Each row has two labels, one from each of two sets.
[  6 -81 -20 -13   5 -14  12   2   4  26  -5  -1   3  20   1  -1 -12 -11
  13 -36  -2 -21   6 -13  33  -7  -6  11  -5 -29 -49  37   2 -17  16  -7
   9  -8   7   8  11  15 -10   2 -12   6   3 -10 -10   7  26 -19 -18 -15
 -23  -9  15 -11   2  -2  -2   4  53  -8  -7   5  25  -1  -1]	Q373 Q195
[  6 -67  -7  -5   2 -11  17   1   9  -3  10  -7   9  14  -1  -2 -16 -10
  -5  -5   2  -4   4 -12  33  11  -5  -4  -1 -14   1  22  -1  -4   4  -7
   6  16  -1  18 -10  12   4 -14  16  -8  -6  -4 -10  -5  20  -4 -20   2
  -5 -15  -3 -45   2   3  -5  -1  29  17   6   4   9 -14  -2]	Q576 Q195
[ -1 -79   3 -17  15 -16  16  -8   1 -11   3  20  12  -7  -7   2 -10 -12
 -50  17   2 -11  -3 -16  83  16   7  -9  13  12  31  51  11 -15  -3   3
  15   7   1   0 -19   0  21   6  14  -6 -18  10 -10  -8  28 -21 -12  17
 -25   3  -1   0 -14  -1 -12  17  31  -9  24   1 -15 -29   6]	Q126 Q195
[  1 -61   7 -26   4 -20   2  -4  15   7  11   7   2   7   2   7  -3 -16
  -1   7 -11   5   7   0  77  17   4   1  -2  -9  19  35   4 -41 -11  -5
   6  -4  -9  14 -15  10  30 -10   9  -6 -13 -37  -5   7  38 -40 -27  15
 -29  -1  20 -13 -15   3 -22  11  32  -5   0  14  -1 -32   5]	Q126 Q195
[  2 -57  10 -12   2 -34  -8  -6   0   1   5  17  -3  -4   8   8 -12 -11
  -3  18 -10 -31   5 -27  82  17   7  14  17 -20  12  44  14 -36 -12  -1
   7 -11  -3   7 -14  13  19   5  15  -9 -13  -6 -20   1  45 -23   0  17
 -33   2   7   4  -3 -12 -12   9   8   6  22  -3 -40 -55   4]	Q126 Q195
[  8 -25 -13  17   1  16  18  -5  -7 -29  -7  22  23  -2 -17 -14  10  15
 -30  -4   4  28   2  -4 -11   1  -5 -17 -20  36  15  16  -7  23  -5 -17
  -1  56   7  -1  19 -13   1  -2  29  13  10  29  20  -6 -44  -8 -23   3
  36   5   4  13 -26   3   8  -7   9 -26  22  18  33  63  13]	Q126 Q11
[  8 -33   7   7  -9 -11  -8  14   8  -7   3   6   0  12   2  -3  -5 -11
 -27  -7  12  28   6 -16  37  -8   0  -8 -17  16 -11   8  12 -23 -23  -4
   7  24  -7   6   1   1   4   7  21   5   3  23  -2   8 -13 -15 -22   7
  16  18  -2  14 -11   2   3  10   3   1 -10   3  40 -15  14]	Q576 Q11
[ 22 -83  -3 -18  -3 -21   4  13   3  20  10  -2   8  10  12   3  -8 -21
  -7 -17   0  -3   2 -14  51   1   4  13   5 -18  -8  24   0 -15   7  -1
   6   1   1   1 -20   4  12  -1  -1   7  -1  -1 -23   7  53 -21 -28  -1
 -29   3  12 -22   4   8  -1  17  15 -11  -1   8  10 -40   2]	Q251 Q195
[ 17 -70  -8 -12   0  -3 -14  12   4  18  10  17   1   5   2   0 -14  -7
   0 -35   8  10   5 -15  -9 -19  -1  10 -15 -12  -5  -4   5 -13  -4  -7
  14  17   4   7 -12  -4  19   6 -10   9   4   1  -6  21  17 -32 -41   4
  12   2  15  -5  -6  14   7  24  14  -5 -28   9  26 -14  10]	Q576 Q195
[ -5  19   0  10  -5  -8  12   9   0  -3  -2  -3  -1  18  10 -11  19 -11
 -17   4 -10  41  -3   9  -4  -9   1 -12 -29   9  -4 -18   4 -18 -11  -6
 -12  11 -19  17   0 -11   1   0  31  13   2  20  18   9 -13 -40 -16   4
   8   0  -2   5 -11  13  -2 -14   3  -8 -12  -2  38  18   1]	Q373 Q11
[  1 -57   1 -10  15 -21  -3   6  10  10  11   4   4 -16  -7 -23  -5 -13
 -12 -18  -7   1   5 -12  54  -2  -8  13 -12  -4 -13  36  16 -31   7  -9
  -2  13   4   6  13  14 -10  11  24  15  13 -16  -2   6  34 -31 -18   9
  12  -4   7  -4  -5   7  -3 -83  30 -10   0   4  22 -20  11]	Q576 Q195
[  3 -44   3 -12  -2 -18   2  -5   2   9   7   4   1  -5 -20   2   7 -18
  -6 -27 -20   5   6  -3  36  -7  -2  22 -21   6 -25  19   2 -40   3  -2
  18 -25  -8   5  -2  14  -5   3  -7   3  -7  -6  -5  13  58 -53 -34 -10
 -30  -2   7  -2  -1   4   0   7  60 -36  -9   6  16 -40  -2]	Q576 Q195
[ -7  22  11   1   5  -8   8   0 -11  11   2  -4  -5   6  -5  -3  20  -9
 -11   8  -4  25   1  21  36  14   0  34 -19  -9   2  -8  15 -43 -15 -15
 -12   9 -12  10   6  -1 -13   2  51  30  -2   4  14  -8 -12 -16   0 -10
 -11  34  -7  27 -16  13   3 -24   3   3   1 -24  34  24   2]	Q373 Q11
[ 15 -83 -23 -12  11  -4  16  29   9  39  11 -32  11  24   5 -17 -14 -27
   7 -46  25  26   3 -35  83  29  -5   9   5 -27 -41   7  -6  13  13  15
  -6  45  -9   1 -19  28   2   6  10   0   6  -7 -18  -7 -17  10 -22  -8
   1 -26  24 -33  -1   0   9  -3 -33   4 -15   6  83   9   2]	Q71 Q195
[ 10   3 -16   7  16  12  19   5   1  -1  -2  21   3   9 -17   3   0  -2
 -23  10  -3   5   1   6 -33 -11   4   1  -6  23 -11 -10 -15  27  -2 -12
 -10  19  28  -5  10 -12   3  -5   5  13  16  24  14  -3   6  20   6  17
  22  -3  -6  13 -12  -2  10   5  -7  19  14  -8  18  26  12]	Q576 Q11
[ -1 -83  -2 -16   8 -23  24  17   6  33   8 -15   0  15   8  -2  -9 -20
   0 -30   0   1  11 -23  65  17  -8  15   8 -40 -38  -4   6  -8  10   7
  -3  -3   2   6 -23  13  12  -5 -26   6  -7  -5 -16  14  61  -4  -8  -6
 -37 -12  27  -8   2  -1   6  29 -10   1  -1   9  62 -23  -6]	Q71 Q195
[  3 -24  -2   1 -10  -9  13  23 -13  12  -1 -20  -8   4   2  -6 -12 -11
 -18 -27  11  38   6 -12   1 -17  -2 -16 -18  -2 -38 -34   0 -10   2   5
  -5  21 -14   0  -5   6   0  -2 -12  16  -2  18  10  11 -17 -17 -29  -6
  17   0   5 -11  -9  11   2   5 -12   7 -24   2  46  23   5]	Q251 Q11
[ -3   6   4   7  12   8  -5  11  -5  -2   2  16   7  -3  -8   7  -4  -6
 -20  30   6   3   4  22  17  -4   3 -20  -3  29  30   0  -1  10 -11   1
   0  35   4 -10   2  -1   3  -4  26  11   6  12  -1 -14 -22   7  -1  16
  29  -1  -4  22  -7   5  10   3 -46  10   9   4  14   8   8]	Q126 Q11
[  1 -79 -14 -14  13 -21  25 -11  -8   3  12  13   4  13  -9   8 -26 -14
  -9 -11   6 -16   2 -18  59  -8   3  -3   3   1 -21  36   2 -33  -1  -6
  10 -12  -9   4   2  14  23  -2 -20 -24 -17   7 -17  11  43 -24 -25  13
 -21   4  13 -37  -3  -5 -17   5  74  -9   3 -10 -11 -16  -2]	Q126 Q195
[  3 -17  -5   5  -8  11  -2  20  -1  -3  -6  15  11 -12  -4   7  11   7
 -21   2  19  16  -2   2 -30  -5  -6 -14 -11   4  26   2 -15  38   2  -2
   0  56  18  -9   3  -9   3   5  15  11   6  13   5  -2 -46   0  -8  10
  49   6   2  35 -37  -1  27  20 -42  15  -8  21  37  30  19]	Q251 Q11
